Below are the code and all the weights of a small trained network. Each question names an input and a class and asks about switching units off, where a switched-off unit gives its printed mean instead of its output.

import numpy as np


def w(rows, s, z=0):
    codes = np.array(rows[::2]) - 128.0
    scale = np.full(codes.shape[1], s)
    scale[-1] = z or s
    return codes * scale


def norm(h):
    return h / np.sqrt((h * h).mean(-1, keepdims=True) + 1e-5)


def f(y):
    return np.maximum(y, 0)


def log_softmax(a):
    a = a - a.max(-1, keepdims=True)
    return a - np.log(np.exp(a).sum(-1, keepdims=True))


def net(x, mask):
    res = np.array(x, float).reshape(1, 2) / 4 @ E
    u = 0
    for l in range(4):
        y = f(norm(res) @ A[l][:, :-1].T + A[l][:, -1])
        res = res + np.where(mask[u : u + 5], y, B[l][:, -1]) @ B[l][:, :-1]
        u += 5
    return log_softmax(norm(res)[-1] @ U[:, :-1].T + U[:, -1])


A, B = {}, {}
E = w([
[156,113,163,41,104,227,138,255],'x0',
[238,139,128,107,95,181,28,161],'x1',
],0.00051)
A[0] = w([
[148,119,155,93,109,133,112,182,204],'0.n1',
[111,40,229,20,119,200,193,253,82],'0.n2',
[117,142,140,131,125,145,125,116,106],'0.n3',
[92,165,136,141,201,99,108,92,2],'0.n4',
[128,144,125,124,147,155,134,118,45],'0.n5',
],0.00075,0.00046)
B[0] = w([
[80,137,118,174,147,134,97,2,185],'0.n1',
[79,240,30,80,171,234,116,130,250],'0.n2',
[151,132,130,159,161,148,141,133,128],'0.n3',
[149,67,158,136,32,124,172,154,144],'0.n4',
[138,87,133,121,112,129,156,127,128],'0.n5',
],0.00084,0.0012)
A[1] = w([
[130,177,112,135,147,133,128,128,89],'1.n1',
[107,139,118,153,136,116,93,101,190],'1.n2',
[250,118,125,133,112,133,62,130,102],'1.n3',
[117,112,143,140,147,72,130,112,53],'1.n4',
[185,118,164,96,102,156,136,169,255],'1.n5',
],0.0024,0.00053)
B[1] = w([
[124,111,127,113,117,162,130,112,144],'1.n1',
[103,137,112,75,143,197,138,164,187],'1.n2',
[203,162,242,154,179,146,42,173,249],'1.n3',
[158,67,163,157,29,127,159,126,171],'1.n4',
[115,97,130,195,132,48,139,5,208],'1.n5',
],0.0015,0.002)
A[2] = w([
[109,180,65,88,162,147,118,138,4],'2.n1',
[205,136,125,135,130,127,7,126,163],'2.n2',
[159,115,191,113,91,140,128,151,156],'2.n3',
[85,101,175,106,198,48,168,161,122],'2.n4',
[138,150,124,84,133,143,120,190,172],'2.n5',
],0.0017,0.00017)
B[2] = w([
[85,126,114,80,193,169,139,84,158],'2.n1',
[180,183,218,136,230,153,66,190,254],'2.n2',
[125,110,126,201,117,48,134,45,170],'2.n3',
[249,136,141,148,83,133,34,126,172],'2.n4',
[117,125,101,135,155,120,122,58,162],'2.n5',
],0.0014,0.0019)
A[3] = w([
[202,143,136,129,151,131,12,134,196],'3.n1',
[144,99,113,123,94,143,137,138,254],'3.n2',
[105,124,111,68,140,154,145,253,111],'3.n3',
[108,115,106,163,138,44,141,87,107],'3.n4',
[192,144,143,128,155,127,27,129,182],'3.n5',
],0.0024,0.00043)
B[3] = w([
[188,174,250,203,210,65,69,201,255],'3.n1',
[102,135,99,142,169,122,113,86,135],'3.n2',
[121,144,93,91,175,182,73,56,160],'3.n3',
[135,52,127,155,68,123,156,145,181],'3.n4',
[182,173,230,185,190,85,82,186,244],'3.n5',
],0.0021,0.0028)
U = w([
[68,185,47,15,209,233,114,73,146],'0',
[107,32,85,200,23,47,202,89,156],'1',
[237,220,238,179,218,69,18,220,161],'2',
[191,213,32,16,33,77,116,254,2],'3',
],0.0078,0.008)

Each question gives the input, the list of numbers given to net, and the class t.
The units are the neurons (one row each of A and B). Each row of codes is followed by its name. A weight is (code - 128) times the scale printed after its matrix; where a second scale follows, it is the last column's (A, B and U).
mask holds one flag per neuron, layer by layer. A switched-off neuron (its flag False) gives its mean, the last column of its row in B, instead of its output. The means were averaged over made-up inputs and are rounded, as every weight is.
A unit's drop is (log p(t) with every unit on - log p(t) with that unit switched off) / (log p(t) with every unit on - log p(t) with every unit switched off).
unit that matters most: the unit with the biggest drop
top k neurons: the k neurons with the biggest drops, biggest first
drop of u: that unit's drop, to one decimal
input [3,-4], class 0: unit that matters most => 3.n1
input [-1,-3], class 1: top 4 neurons => 2.n2, 1.n3, 3.n1, 3.n5
input [3,-8], class 0: top 2 neurons => 1.n5, 3.n1
input [7,0], class 0: top 3 neurons => 1.n3, 0.n2, 2.n2
input [0,-3], class 1: top 4 neurons => 2.n2, 1.n3, 1.n4, 3.n1
input [0,-5], class 1: top 3 neurons => 1.n3, 3.n1, 2.n2
input [8,-1], class 0: top 3 neurons => 1.n3, 3.n1, 0.n2
input [3,-5], class 0: top 2 neurons => 1.n3, 3.n1
input [6,0], class 0: top 2 neurons => 1.n3, 0.n2
input [-1,-5], class 1: drop of 3.n1 => 0.1
input [4,-8], class 0: drop of 3.n1 => 0.2
input [-3,-1], class 1: drop of 1.n3 => 0.5
